Below is a small trained network, with its code and all its weights. Each question gives an input and a class and asks what happens when units are switched off, that is, made to give their printed mean instead of their output.

import numpy as np


def w(rows, s, z=0):
    codes = np.array(rows[::2]) - 128.0
    scale = np.full(codes.shape[1], s)
    scale[-1] = z or s
    return codes * scale


def f(y):
    return y / 2 * (1 + np.tanh(0.7978845608 * (y + 0.044715 * y**3)))


def log_softmax(a):
    a = a - a.max(-1, keepdims=True)
    return a - np.log(np.exp(a).sum(-1, keepdims=True))


def net(x, mask):
    res = np.array(x, float).reshape(1, 6) / 4 @ E
    y = f(res @ A[0][:, :-1].T + A[0][:, -1])
    res = res + np.where(mask, y, B[0][:, -1]) @ B[0][:, :-1]
    return log_softmax(res[-1] @ U[:, :-1].T + U[:, -1])


A, B = {}, {}
E = w([
[140,123,181,219],'x0',
[137,134,50,191],'x1',
[97,206,78,156],'x2',
[158,69,144,176],'x3',
[4,153,135,129],'x4',
[2,43,131,170],'x5',
],0.009)
A[0] = w([
[167,102,196,139,156],'N0',
[164,154,98,169,162],'N1',
[100,146,101,194,124],'N2',
[113,145,217,161,87],'N3',
[169,105,156,184,121],'N4',
[166,49,136,160,136],'N5',
[143,107,136,194,155],'N6',
[71,9,124,163,253],'N7',
[126,132,86,26,200],'N8',
[66,159,120,165,162],'N9',
[138,83,141,142,146],'N10',
[186,207,85,187,156],'N11',
[156,131,102,83,138],'N12',
[96,107,134,68,162],'N13',
[86,164,204,154,142],'N14',
[152,187,111,54,206],'N15',
[180,157,45,163,121],'N16',
],0.016,0.006)
B[0] = w([
[18,134,209,106,174],'N0',
[135,157,70,89,164],'N1',
[135,100,118,93,173],'N2',
[133,62,124,149,160],'N3',
[99,245,141,50,170],'N4',
[97,185,152,92,184],'N5',
[113,159,127,40,170],'N6',
[21,155,93,77,249],'N7',
[169,161,142,165,205],'N8',
[81,78,122,174,195],'N9',
[107,156,147,67,157],'N10',
[143,121,45,50,198],'N11',
[142,164,179,168,158],'N12',
[174,182,105,147,174],'N13',
[141,64,110,203,178],'N14',
[207,134,147,187,209],'N15',
[206,98,63,133,180],'N16',
],0.011,0.016)
U = w([
[68,254,194,76,106],'0',
[210,186,67,124,186],'1',
[66,158,96,166,123],'2',
[149,33,135,141,14],'3',
[148,118,225,228,218],'4',
[138,83,134,108,2],'5',
[51,57,22,109,186],'6',
],0.0098,0.0083)

Each question gives the input, the list of numbers given to net, and the class t.
The units are the neurons (one row each of A and B). Each row of codes is followed by its name. A weight is (code - 128) times the scale printed after its matrix; where a second scale follows, it is the last column's (A, B and U).
mask holds one flag per neuron, in row order. A switched-off neuron (its flag False) gives its mean, the last column of its row in B, instead of its output. The means were averaged over made-up inputs and are rounded, as every weight is.
A unit's drop is (log p(t) with every unit on - log p(t) with that unit switched off) / (log p(t) with every unit on - log p(t) with every unit switched off).
The circuit of an input: a set's keep is (log p(t) with only the set's units on - log p(t) with every unit switched off) / (log p(t) with every unit on - log p(t) with every unit switched off). Starting from the 12 units with the biggest drops (on a tie, the unit counted first), units are removed one at a time, each time the one whose removal leaves the highest keep (on an exact tie, the one counted first), for as long as the keep stays at least 0.8.
circuit, biggest first: the units of the circuit, biggest drop first
top k neurons: the k neurons with the biggest drops, biggest first
drop when u is switched off: that unit's drop, to one decimal
input [8,-4,-7,0,8,-3], class 6: circuit, biggest first	(N3)
input [-7,-4,2,0,5,-3], class 1: top 2 neurons	(N0; N13)
input [-3,-6,-2,-8,0,4], class 1: circuit, biggest first	(N13; N0)
input [-5,4,6,-8,-3,6], class 1: circuit, biggest first	(N7; N8)
input [6,5,3,8,-2,-4], class 0: top 2 neurons	(N4; N0)
input [-1,-3,-4,2,6,0], class 6: top 2 neurons	(N4; N15)
input [-4,5,-3,3,8,-4], class 1: top 2 neurons	(N7; N0)
input [-4,-5,-3,-8,-7,4], class 1: top 3 neurons	(N13; N9; N14)
input [1,-7,-5,-8,-7,-1], class 4: drop when N7 is switched off	0.2
input [-8,-8,6,-1,6,6], class 2: drop when N13 is switched off	0.3
input [0,4,0,8,3,2], class 0: drop when N5 is switched off	0.2
